Below are the code and all the weights of a small trained network. Each question names an input and a target symbol and asks about switching units off, where a switched-off unit gives its printed mean instead of its output.

import numpy as np


def w(rows, s, z=0):
    codes = np.array(rows[::2]) - 128.0
    scale = np.full(codes.shape[1], s)
    scale[-1] = z or s
    return codes * scale


def norm(h):
    return h / np.sqrt((h * h).mean(-1, keepdims=True) + 1e-5)


def f(y):
    return y / 2 * (1 + np.tanh(0.7978845608 * (y + 0.044715 * y**3)))


def softmax(a):
    e = np.exp(a - a.max(-1, keepdims=True))
    return e / e.sum(-1, keepdims=True)


def log_softmax(a):
    a = a - a.max(-1, keepdims=True)
    return a - np.log(np.exp(a).sum(-1, keepdims=True))


def net(x, mask):
    ids = ['βγδζηθλξπστφω'.index(c) for c in x.split()]
    T = len(ids)
    res = E[ids] + P[:T]
    u = 0
    for l in range(2):
        q, k, v = (norm(res) @ M[l].T for M in (Q, K, V))
        z = softmax(np.where(np.tri(T) > 0, q @ k.T / 4**0.5, -1e9)) @ v
        res = res + np.where(mask[u], z, O[l][:, -1]) @ O[l][:, :-1]
        u += 1
        y = f(norm(res) @ A[l][:, :-1].T + A[l][:, -1])
        res = res + np.where(mask[u : u + 4], y, B[l][:, -1]) @ B[l][:, :-1]
        u += 4
    return log_softmax(norm(res)[-1] @ U[:, :-1].T + U[:, -1])


Q, K, V, O, A, B = {}, {}, {}, {}, {}, {}
E = w([
[118,142,160,61,172,150,133,128,151],'β',
[135,116,172,187,86,108,122,139,180],'γ',
[101,128,160,38,248,86,125,127,88],'δ',
[123,187,170,143,91,114,122,158,172],'ζ',
[139,135,160,125,84,118,129,126,196],'η',
[134,195,138,138,149,99,99,159,87],'θ',
[107,103,140,111,171,129,120,177,163],'λ',
[96,47,119,126,81,34,68,104,133],'ξ',
[91,114,53,172,78,123,69,162,100],'π',
[112,142,73,47,141,152,112,74,59],'σ',
[58,92,150,127,70,114,183,127,161],'τ',
[64,159,151,180,115,175,162,124,77],'φ',
[85,175,168,146,118,176,59,122,126],'ω',
],0.016)
P = w([
[161,243,132,83,140,80,193,176,93],'0',
[213,96,237,129,90,71,142,217,6],'1',
[97,238,80,119,144,82,171,177,125],'2',
[155,112,231,100,78,142,152,214,75],'3',
[91,226,75,107,149,86,158,133,182],'4',
[89,118,190,26,52,157,157,174,104],'5',
[74,182,73,139,191,80,150,117,200],'6',
[29,83,142,62,99,159,112,168,60],'7',
[94,151,51,139,191,101,139,85,211],'8',
[87,57,118,90,104,174,124,129,118],'9',
[131,153,42,145,190,157,130,81,254],'10',
[31,45,126,141,133,192,104,156,97],'11',
],0.0099)
Q[0] = w([
[114,162,74,104,186,102,101,130,235],'L0H0',
[128,140,95,130,149,109,125,53,168],'L0H0',
[254,80,170,153,152,160,108,130,92],'L0H0',
[129,100,133,98,66,131,157,143,50],'L0H0',
],0.011)
K[0] = w([
[77,19,102,169,102,222,131,20,176],'L0H0',
[34,87,86,179,193,173,131,81,146],'L0H0',
[234,134,99,115,130,1,174,171,112],'L0H0',
[179,165,212,146,117,92,193,225,88],'L0H0',
],0.0078)
V[0] = w([
[73,42,158,66,107,45,193,150,204],'L0H0',
[164,87,86,114,161,162,78,230,193],'L0H0',
[80,150,245,173,155,157,82,158,176],'L0H0',
[97,129,164,175,136,189,254,102,118],'L0H0',
],0.0074)
O[0] = w([
[106,174,85,76,51,156,168,189,88,161],'L0H0',
[150,110,136,114,122,10,89,242,150,82],'L0H0',
[135,66,155,140,163,200,138,179,145,255],'L0H0',
[181,116,63,203,145,82,196,135,132,123],'L0H0',
],0.012,0.0047)
A[0] = w([
[202,2,241,158,133,126,181,134,4,47],'L0N0',
[47,150,94,123,124,70,161,149,188,102],'L0N1',
[149,180,226,46,60,131,105,209,164,95],'L0N2',
[119,129,155,147,197,188,49,76,93,255],'L0N3',
],0.0068,0.0021)
B[0] = w([
[174,171,173,53,34,166,103,87,8,202],'L0N0',
[206,148,89,157,104,97,131,100,114,167],'L0N1',
[147,67,110,152,142,147,34,136,103,253],'L0N2',
[96,67,122,143,48,117,162,191,254,244],'L0N3',
],0.01,0.0052)
Q[1] = w([
[125,145,99,188,169,88,168,35,116],'L1H0',
[214,142,111,124,203,113,113,167,118],'L1H0',
[178,92,194,148,253,93,127,187,43],'L1H0',
[173,36,182,164,191,139,133,52,33],'L1H0',
],0.007)
K[1] = w([
[202,211,151,140,190,94,242,110,71],'L1H0',
[160,121,114,208,168,114,97,157,254],'L1H0',
[130,196,177,182,151,79,89,143,37],'L1H0',
[213,236,205,113,249,152,78,225,171],'L1H0',
],0.0063)
V[1] = w([
[67,79,195,170,106,50,136,119,133],'L1H0',
[143,147,207,184,250,39,187,196,63],'L1H0',
[116,113,57,98,127,123,194,166,79],'L1H0',
[253,105,67,36,218,175,105,61,93],'L1H0',
],0.0044)
O[1] = w([
[99,96,198,98,58,200,83,194,17,112],'L1H0',
[123,106,94,175,224,115,174,193,81,2],'L1H0',
[79,2,176,82,102,96,157,148,110,128],'L1H0',
[225,38,212,101,109,207,102,46,183,84],'L1H0',
],0.006,0.0043)
A[1] = w([
[53,94,109,140,129,105,12,96,114,70],'L1N0',
[97,100,113,90,147,141,80,138,132,52],'L1N1',
[111,1,159,63,72,206,106,141,37,253],'L1N2',
[52,47,174,124,94,187,162,164,141,243],'L1N3',
],0.01,0.0013)
B[1] = w([
[170,135,219,146,160,121,214,90,102,162],'L1N0',
[140,151,203,160,100,92,148,168,133,154],'L1N1',
[38,115,213,136,74,252,114,62,155,251],'L1N2',
[72,90,210,100,92,109,124,137,164,222],'L1N3',
],0.011,0.016)
U = w([
[113,110,77,228,192,177,221,77,153,133],'β',
[78,39,191,146,115,152,171,169,221,140],'γ',
[217,68,139,108,179,163,157,129,133,125],'δ',
[117,168,83,184,171,173,45,164,151,141],'ζ',
[116,117,141,92,181,115,158,163,97,145],'η',
[91,158,42,98,37,110,213,169,88,201],'θ',
[199,103,156,178,107,152,210,218,91,19],'λ',
[162,129,71,105,85,149,61,158,185,71],'ξ',
[190,168,238,163,122,21,156,157,94,115],'π',
[116,203,137,119,142,66,99,2,184,44],'σ',
[99,148,212,107,51,189,111,127,56,154],'τ',
[147,69,115,118,97,58,74,253,92,252],'φ',
[70,224,102,170,138,111,73,196,150,136],'ω',
],0.0086,0.0022)

Each question gives the input, a string of symbols that net reads in full, and the target symbol t.
The units are the heads (4 rows each of Q, K, V and O) and the neurons (one row each of A and B). Each row of codes is followed by its name. A weight is (code - 128) times the scale printed after its matrix; where a second scale follows, it is the last column's (O, A, B and U).
mask holds one flag per unit, layer by layer, with each layer's heads first. A switched-off unit (its flag False) gives its mean, the last column of its rows in O or B, instead of its output. The means were averaged over made-up inputs and are rounded, as every weight is.
A unit's drop is (log p(t) with every unit on - log p(t) with that unit switched off) / (log p(t) with every unit on - log p(t) with every unit switched off).
The circuit of an input: a set's keep is (log p(t) with only the set's units on - log p(t) with every unit switched off) / (log p(t) with every unit on - log p(t) with every unit switched off). Starting from all 10 units, units are removed one at a time, each time the one whose removal leaves the highest keep (on an exact tie, the one counted first), for as long as the keep stays at least 0.8.
circuit, biggest first: the units of the circuit, biggest drop first
top k neurons: the k neurons with the biggest drops, biggest first
top k neurons in layer l: the k neurons of layer l with the biggest drops, biggest first
drop of u: that unit's drop, to one decimal
input π θ τ ξ τ σ δ φ δ φ ξ, target β: top neuron in layer 1	[L1N3]
input η ω γ π θ, target π: top 2 neurons	[L1N2, L1N0]
input τ ξ β σ δ, target σ: circuit, biggest first	[L0H0, L1N2]
input ζ γ σ ω ζ β σ φ π δ ξ, target π: top 2 neurons	[L1N0, L1N2]
input β δ β γ ξ π δ, target π: top 2 neurons in layer 1	[L1N2, L1N0]
input τ τ β φ ω σ φ ω φ τ τ, target β: top 2 neurons in layer 0	[L0N3, L0N1]
input λ ζ σ θ σ η ω β φ π δ, target β: circuit, biggest first	[L0H0, L1N3]
input η ξ σ ω ζ ζ η, target ξ: top 3 neurons	[L0N1, L1N2, L1N3]
input β ζ φ, target β: circuit, biggest first	[L0H0, L1N2, L1N3]
input β θ β γ η φ ξ φ ξ λ η, target τ: circuit, biggest first	[L0H0, L0N3]
input ω ζ π β σ γ π, target σ: top 2 neurons in layer 0	[L0N1, L0N2]
input δ β δ σ ξ η ω τ β π ζ, target π: circuit, biggest first	[L0H0, L1N2, L1N0, L0N2]
input π φ β, target β: circuit, biggest first	[L0H0, L1N3, L1N2]
input π β η, target π: top 3 neurons	[L1N2, L0N2, L1N0]
input τ π λ π τ φ γ, target β: top 3 neurons	[L0N3, L1N3, L0N0]
input β ω β π β λ λ η π η λ, target π: top 2 neurons	[L1N2, L1N0]
input β ω π η τ η ξ, target θ: top 2 neurons	[L1N2, L0N1]
input β τ δ δ η, target ξ: top 3 neurons in layer 0	[L0N0, L0N2, L0N1]
input σ ω ξ θ φ θ τ, target β: top neuron in layer 1	[L1N3]
input ζ γ θ, target ω: top 2 neurons	[L1N2, L1N0]
input π φ ζ β θ τ ζ γ σ, target σ: top 2 neurons	[L1N2, L0N0]
input θ ω π σ τ π β π η, target π: top 3 neurons in layer 0	[L0N2, L0N3, L0N0]
input σ β ω θ σ τ β, target θ: top neuron in layer 1	[L1N2]
input γ σ β, target σ: top 3 neurons	[L1N2, L1N3, L0N3]
input ζ β ω λ τ ω σ δ δ ξ ξ, target τ: top 2 neurons in layer 0	[L0N3, L0N2]
input η β π λ ζ σ η, target σ: top 2 neurons	[L1N2, L0N3]
input λ π λ ξ τ ζ γ, target θ: drop of L1N2	0.2
